Below are the code and all the weights of a small trained network. Each question names an input and a class and asks about switching units off, where a switched-off unit gives its printed mean instead of its output.

import numpy as np


def w(rows, s, z=0):
    codes = np.array(rows[::2]) - 128.0
    scale = np.full(codes.shape[1], s)
    scale[-1] = z or s
    return codes * scale


def norm(h):
    return h / np.sqrt((h * h).mean(-1, keepdims=True) + 1e-5)


def f(y):
    return np.maximum(y, 0)


def log_softmax(a):
    a = a - a.max(-1, keepdims=True)
    return a - np.log(np.exp(a).sum(-1, keepdims=True))


def net(x, mask):
    res = np.array(x, float).reshape(1, 5) / 4 @ E
    u = 0
    for l in range(4):
        y = f(norm(res) @ A[l][:, :-1].T + A[l][:, -1])
        res = res + np.where(mask[u : u + 3], y, B[l][:, -1]) @ B[l][:, :-1]
        u += 3
    return log_softmax(norm(res)[-1] @ U[:, :-1].T + U[:, -1])


A, B = {}, {}
E = w([
[149,82,254,190,83,72],'x0',
[218,139,192,141,219,127],'x1',
[127,128,130,152,138,143],'x2',
[108,137,146,149,166,104],'x3',
[103,66,91,133,157,97],'x4',
],0.009)
A[0] = w([
[105,111,167,96,120,167,7],'0.n0',
[225,227,74,128,254,97,77],'0.n1',
[102,191,110,138,165,128,176],'0.n2',
],0.0068,0.0014)
B[0] = w([
[30,187,160,201,178,220,132],'0.n0',
[188,1,41,61,84,136,255],'0.n1',
[55,140,51,90,71,148,177],'0.n2',
],0.0093,0.0051)
A[1] = w([
[143,143,119,134,79,173,18],'1.n0',
[2,145,155,201,51,75,249],'1.n1',
[11,196,73,71,151,169,104],'1.n2',
],0.0069,0.0011)
B[1] = w([
[110,123,100,64,199,88,154],'1.n0',
[166,250,14,99,48,86,253],'1.n1',
[51,27,152,182,233,136,206],'1.n2',
],0.011,0.0061)
A[2] = w([
[144,133,118,161,116,75,248],'2.n0',
[5,109,106,105,84,189,163],'2.n1',
[187,77,227,168,137,118,82],'2.n2',
],0.011,0.0019)
B[2] = w([
[181,170,228,69,122,182,213],'2.n0',
[121,194,166,254,188,25,253],'2.n1',
[76,76,254,102,184,104,216],'2.n2',
],0.0093,0.0062)
A[3] = w([
[229,183,94,159,3,45,25],'3.n0',
[138,245,227,138,226,122,252],'3.n1',
[177,25,54,158,131,180,143],'3.n2',
],0.006,0.0025)
B[3] = w([
[123,184,191,136,45,194,250],'3.n0',
[104,79,119,131,162,68,255],'3.n1',
[245,189,108,2,75,110,208],'3.n2',
],0.0093,0.0049)
U = w([
[64,138,61,212,188,48,182],'0',
[91,87,136,170,93,163,2],'1',
[103,98,120,164,107,188,26],'2',
[125,216,154,155,8,94,177],'3',
[209,87,57,59,147,148,201],'4',
[90,104,132,169,121,234,21],'5',
[135,128,131,172,137,216,8],'6',
[146,68,236,120,179,98,185],'7',
],0.015,0.0078)

Each question gives the input, the list of numbers given to net, and the class t.
The units are the neurons (one row each of A and B). Each row of codes is followed by its name. A weight is (code - 128) times the scale printed after its matrix; where a second scale follows, it is the last column's (A, B and U).
mask holds one flag per neuron, layer by layer. A switched-off neuron (its flag False) gives its mean, the last column of its row in B, instead of its output. The means were averaged over made-up inputs and are rounded, as every weight is.
A unit's drop is (log p(t) with every unit on - log p(t) with that unit switched off) / (log p(t) with every unit on - log p(t) with every unit switched off).
The circuit of an input: a set's keep is (log p(t) with only the set's units on - log p(t) with every unit switched off) / (log p(t) with every unit on - log p(t) with every unit switched off). Starting from all 12 units, units are removed one at a time, each time the one whose removal leaves the highest keep (on an exact tie, the one counted first), for as long as the keep stays at least 0.8.
circuit, biggest first: the units of the circuit, biggest drop first
k most important neurons: the k neurons with the biggest drops, biggest first
drop when u is switched off: that unit's drop, to one decimal
input [-2,-4,1,5,-7], class 0: circuit, biggest first => 1.n2
input [4,1,6,-4,-7], class 7: 2 most important neurons => 1.n1, 0.n2
input [7,0,5,1,0], class 3: circuit, biggest first => 0.n1, 1.n1
input [0,0,2,-2,0], class 0: 2 most important neurons => 0.n1, 1.n1
input [1,1,2,-8,-5], class 7: 3 most important neurons => 1.n1, 0.n1, 0.n2
input [1,-1,-4,-4,8], class 3: 2 most important neurons => 1.n2, 0.n1
input [6,0,-4,8,5], class 3: 4 most important neurons => 1.n1, 0.n1, 1.n2, 2.n2
input [0,4,2,8,-6], class 4: 3 most important neurons => 0.n1, 2.n1, 0.n2
input [1,-5,8,-4,6], class 3: 3 most important neurons => 1.n1, 0.n2, 3.n0
input [0,4,7,8,4], class 4: circuit, biggest first => 0.n1, 2.n1
input [0,8,-8,8,3], class 4: 3 most important neurons => 0.n1, 2.n1, 1.n2
input [-4,1,-4,8,3], class 4: 2 most important neurons => 0.n1, 3.n2
input [2,-7,-1,0,8], class 3: 2 most important neurons => 1.n1, 3.n0
input [0,-1,-7,7,-7], class 0: most important neuron => 1.n2
input [-3,1,3,6,-2], class 4: 2 most important neurons => 0.n1, 3.n2
input [-3,0,6,-5,7], class 0: 2 most important neurons => 0.n1, 2.n1
input [-3,-8,-2,1,-8], class 0: drop when 1.n2 is switched off => 0.3
input [2,-4,2,1,5], class 3: drop when 1.n1 is switched off => 0.3
input [2,2,-6,-4,-7], class 7: drop when 1.n1 is switched off => 2.0
input [0,5,1,1,1], class 4: circuit, biggest first => 0.n1
input [-1,-6,5,-7,1], class 0: drop when 1.n2 is switched off => 0.3
